Here is a tiny trained network, its code and every weight. The questions are about switching its units off for an input and a target symbol, where a switched-off unit gives its printed mean instead of its output.

import numpy as np


def w(rows, s, z=0):
    codes = np.array(rows[::2]) - 128.0
    scale = np.full(codes.shape[1], s)
    scale[-1] = z or s
    return codes * scale


def softmax(a):
    e = np.exp(a - a.max(-1, keepdims=True))
    return e / e.sum(-1, keepdims=True)


def log_softmax(a):
    a = a - a.max(-1, keepdims=True)
    return a - np.log(np.exp(a).sum(-1, keepdims=True))


def net(x, mask):
    ids = ['ΠΣΦΨαβδεζηθλξτω'.index(c) for c in x.split()]
    T = len(ids)
    res = E[ids] + P[:T]
    u = 0
    for l in range(2):
        r = res
        for j in range(3):
            rows = slice(4 * j, 4 * j + 4)
            q, k, v = (r @ M[l][rows].T for M in (Q, K, V))
            z = softmax(np.where(np.tri(T) > 0, q @ k.T / 4**0.5, -1e9)) @ v
            o = O[l][rows]
            res = res + np.where(mask[u + j], z, o[:, -1]) @ o[:, :-1]
        u += 3
    return log_softmax(res[-1] @ U[:, :-1].T + U[:, -1])


Q, K, V, O = {}, {}, {}, {}
E = w([
[65,41,221,160,191,131,93],'Π',
[165,38,224,152,155,220,114],'Σ',
[153,84,84,48,99,58,55],'Φ',
[180,157,159,85,35,132,48],'Ψ',
[60,52,64,112,216,158,95],'α',
[156,130,80,122,60,187,144],'β',
[111,155,128,155,206,189,9],'δ',
[161,174,68,134,192,160,188],'ε',
[113,152,169,240,127,134,171],'ζ',
[138,197,96,124,53,48,138],'η',
[150,149,92,101,105,42,213],'θ',
[204,80,170,160,151,42,164],'λ',
[88,141,124,224,220,84,91],'ξ',
[35,40,99,187,78,145,132],'τ',
[159,94,57,174,46,87,114],'ω',
],0.011)
P = w([
[56,122,176,53,88,91,117],'0',
[127,108,141,99,91,99,91],'1',
[157,112,123,143,93,113,96],'2',
[184,126,92,199,110,110,86],'3',
[201,137,70,221,130,111,80],'4',
[211,140,37,255,142,106,68],'5',
],0.0074)
Q[0] = w([
[43,140,186,164,254,186,215],'0.h1',
[31,153,95,188,148,204,124],'0.h1',
[180,58,127,185,147,135,17],'0.h1',
[8,176,143,110,144,177,180],'0.h1',
[59,160,225,33,140,122,211],'0.h2',
[28,114,206,139,188,164,202],'0.h2',
[73,159,210,180,252,204,251],'0.h2',
[97,189,59,33,113,157,135],'0.h2',
[78,52,99,226,62,115,139],'0.h3',
[124,141,74,234,212,103,167],'0.h3',
[16,105,221,109,179,236,178],'0.h3',
[70,103,84,182,164,132,186],'0.h3',
],0.0081)
K[0] = w([
[86,62,169,52,143,141,98],'0.h1',
[68,102,94,67,93,181,59],'0.h1',
[193,154,149,184,128,185,63],'0.h1',
[18,128,130,35,108,129,131],'0.h1',
[74,134,189,41,115,119,146],'0.h2',
[65,80,172,67,101,182,97],'0.h2',
[134,78,163,62,128,208,105],'0.h2',
[92,208,1,23,106,81,189],'0.h2',
[97,37,53,198,72,109,103],'0.h3',
[152,121,55,204,230,111,146],'0.h3',
[4,82,143,78,178,152,86],'0.h3',
[83,51,52,177,205,153,176],'0.h3',
],0.009)
V[0] = w([
[164,62,102,151,127,37,138],'0.h1',
[86,181,98,33,56,140,145],'0.h1',
[154,162,72,160,120,180,211],'0.h1',
[80,155,99,79,80,203,60],'0.h1',
[132,80,226,143,169,194,184],'0.h2',
[169,158,30,56,97,106,97],'0.h2',
[36,75,163,130,136,66,19],'0.h2',
[129,235,78,39,82,106,235],'0.h2',
[129,40,75,166,90,95,94],'0.h3',
[56,1,74,111,138,134,90],'0.h3',
[163,122,71,198,179,163,154],'0.h3',
[192,191,124,134,66,139,50],'0.h3',
],0.0078)
O[0] = w([
[67,163,54,110,109,49,167,226],'0.h1',
[173,57,198,206,142,88,142,123],'0.h1',
[204,80,110,117,67,160,159,52],'0.h1',
[146,65,158,207,168,155,49,140],'0.h1',
[100,118,188,79,116,189,158,4],'0.h2',
[204,99,68,140,154,80,96,215],'0.h2',
[26,147,138,140,150,85,71,215],'0.h2',
[254,87,160,155,145,71,192,57],'0.h2',
[78,85,56,128,89,108,108,255],'0.h3',
[52,18,115,119,124,127,103,182],'0.h3',
[120,132,51,164,150,157,166,86],'0.h3',
[179,191,107,132,85,156,27,234],'0.h3',
],0.007,0.005)
Q[1] = w([
[144,146,168,134,190,177,198],'1.h1',
[103,156,126,203,188,145,88],'1.h1',
[90,72,143,185,119,136,125],'1.h1',
[157,105,225,119,215,234,255],'1.h1',
[133,143,96,142,114,73,29],'1.h2',
[112,125,95,174,167,179,175],'1.h2',
[199,102,180,102,75,63,165],'1.h2',
[87,87,146,195,252,138,169],'1.h2',
[186,94,153,34,52,109,136],'1.h3',
[119,139,108,213,234,127,117],'1.h3',
[133,160,93,72,21,67,94],'1.h3',
[122,145,108,167,59,85,62],'1.h3',
],0.0073)
K[1] = w([
[157,146,189,65,116,106,134],'1.h1',
[138,192,121,121,225,217,130],'1.h1',
[79,112,198,149,184,191,129],'1.h1',
[136,121,200,63,138,77,130],'1.h1',
[164,158,51,158,104,134,72],'1.h2',
[111,128,202,93,149,180,85],'1.h2',
[124,108,118,122,102,19,163],'1.h2',
[90,106,196,162,231,151,84],'1.h2',
[101,90,90,130,132,32,254],'1.h3',
[184,185,156,128,161,184,45],'1.h3',
[90,122,26,187,103,134,167],'1.h3',
[120,159,91,196,102,187,154],'1.h3',
],0.0068)
V[1] = w([
[58,117,178,135,235,159,158],'1.h1',
[120,138,175,57,233,170,120],'1.h1',
[196,135,90,65,163,89,96],'1.h1',
[127,109,201,169,220,155,140],'1.h1',
[70,125,120,211,208,97,154],'1.h2',
[144,158,125,228,221,45,146],'1.h2',
[88,42,165,60,66,154,169],'1.h2',
[130,254,139,133,213,141,107],'1.h2',
[174,124,197,163,84,188,75],'1.h3',
[157,98,162,202,8,176,59],'1.h3',
[91,120,121,211,14,115,169],'1.h3',
[150,49,86,126,54,80,181],'1.h3',
],0.0068)
O[1] = w([
[122,184,55,137,114,80,133,39],'1.h1',
[150,154,65,132,130,140,93,2],'1.h1',
[174,89,165,78,195,168,59,164],'1.h1',
[176,181,87,160,108,108,120,6],'1.h1',
[113,89,155,185,202,98,144,138],'1.h2',
[152,136,150,212,154,58,122,155],'1.h2',
[135,93,99,78,138,152,173,52],'1.h2',
[118,179,208,159,146,147,76,86],'1.h2',
[134,93,82,187,57,214,105,74],'1.h3',
[79,63,91,201,43,168,154,182],'1.h3',
[85,154,166,163,70,57,254,170],'1.h3',
[142,114,110,116,164,79,215,164],'1.h3',
],0.0085,0.0082)
U = w([
[115,120,124,129,127,139,136,56],'Π',
[116,128,122,136,127,143,136,51],'Σ',
[80,42,89,101,251,122,76,46],'Φ',
[102,106,211,170,137,190,35,97],'Ψ',
[142,232,89,177,174,80,95,119],'α',
[139,67,63,214,80,182,151,203],'β',
[147,141,54,139,92,125,78,43],'δ',
[239,80,86,28,71,146,112,121],'ε',
[106,115,81,36,53,210,142,196],'ζ',
[194,132,186,198,118,96,133,93],'η',
[254,148,100,145,251,122,201,253],'θ',
[114,187,195,10,163,123,160,157],'λ',
[61,196,112,79,101,117,101,123],'ξ',
[140,235,113,187,27,68,224,187],'τ',
[64,56,205,112,69,105,209,97],'ω',
],0.0061,0.0047)

Each question gives the input, a string of symbols that net reads in full, and the target symbol t.
The units are the heads (4 rows each of Q, K, V and O). Each row of codes is followed by its name. A weight is (code - 128) times the scale printed after its matrix; where a second scale follows, it is the last column's (O and U).
mask holds one flag per head, layer by layer. A switched-off head (its flag False) gives its mean, the last column of its rows in O, instead of its output. The means were averaged over made-up inputs and are rounded, as every weight is.
A unit's drop is (log p(t) with every unit on - log p(t) with that unit switched off) / (log p(t) with every unit on - log p(t) with every unit switched off).
The circuit of an input: a set's keep is (log p(t) with only the set's units on - log p(t) with every unit switched off) / (log p(t) with every unit on - log p(t) with every unit switched off). Starting from all 6 units, units are removed one at a time, each time the one whose removal leaves the highest keep (on an exact tie, the one counted first), for as long as the keep stays at least 0.8.
units of the circuit, in order: the units of the circuit, biggest drop first
most important unit: the unit with the biggest drop
which heads matter: for each layer, one digit per head in row order, 1 if its drop is at least 0.15 and else 0, layers parted by /
input Φ Ψ Ψ β, target β: which heads matter => 100 / 001
input Φ ξ Φ Ψ τ Φ, target τ: which heads matter => 001 / 101
input α ε Φ ζ, target τ: which heads matter => 011 / 100
input Φ α Φ, target α: most important unit => 1.h1
input Φ ζ Φ Φ, target ζ: units of the circuit, in order => (1.h2, 0.h1, 0.h2)
input τ Φ Φ ω Φ Π, target ξ: which heads matter => 110 / 100
input Ψ λ Φ θ ω Ψ, target ω: which heads matter => 100 / 101
input Ψ τ Ψ ω Ψ τ, target β: units of the circuit, in order => (1.h3, 0.h3)
input Ψ Φ Ψ λ Φ Ψ, target λ: units of the circuit, in order => (0.h1, 1.h3, 1.h1)
input δ Φ α Ψ, target α: units of the circuit, in order => (1.h1, 0.h3, 1.h3)
input Ψ Σ Ψ, target Ψ: units of the circuit, in order => (0.h3, 1.h3, 0.h1)
input θ Φ Ψ Φ, target Ψ: which heads matter => 101 / 110
input β ε Φ Φ, target ε: which heads matter => 110 / 010
input Φ Φ Ψ λ ε Ψ, target λ: units of the circuit, in order => (1.h3, 0.h1)
input ω Ψ ω ω, target ω: most important unit => 1.h1
input Φ ξ Φ Ψ, target ξ: units of the circuit, in order => (0.h2, 1.h1, 1.h2, 0.h3)
input λ δ Φ Φ ε, target Ψ: units of the circuit, in order => (1.h3, 0.h1, 1.h2)
input α τ Π β, target τ: which heads matter => 011 / 101
input Ψ ω Φ Φ, target ω: which heads matter => 001 / 101
input Φ Φ ω λ ξ, target α: most important unit => 1.h2
input Ψ Φ Φ Ψ, target Ψ: which heads matter => 001 / 100
input ε Ψ Ψ, target ε: units of the circuit, in order => (0.h2, 1.h2, 1.h3)
input Φ Φ Φ ε Φ, target ε: units of the circuit, in order => (0.h1, 0.h2, 1.h2)
input τ Φ τ Φ Ψ Φ, target Ψ: which heads matter => 011 / 110
input ω Π Φ Ψ Π, target β: which heads matter => 001 / 101
input Φ ω Ψ Ψ, target ω: units of the circuit, in order => (1.h1, 1.h3)
input Φ ω Φ ε Ψ, target ε: units of the circuit, in order => (1.h2, 0.h2, 0.h1)
input Ψ Φ α Ψ Ψ, target α: most important unit => 0.h3
input Φ ω τ, target ω: units of the circuit, in order => (1.h3, 0.h3)
input ω Ψ α Φ Φ Φ, target Φ: units of the circuit, in order => (0.h2, 1.h1)
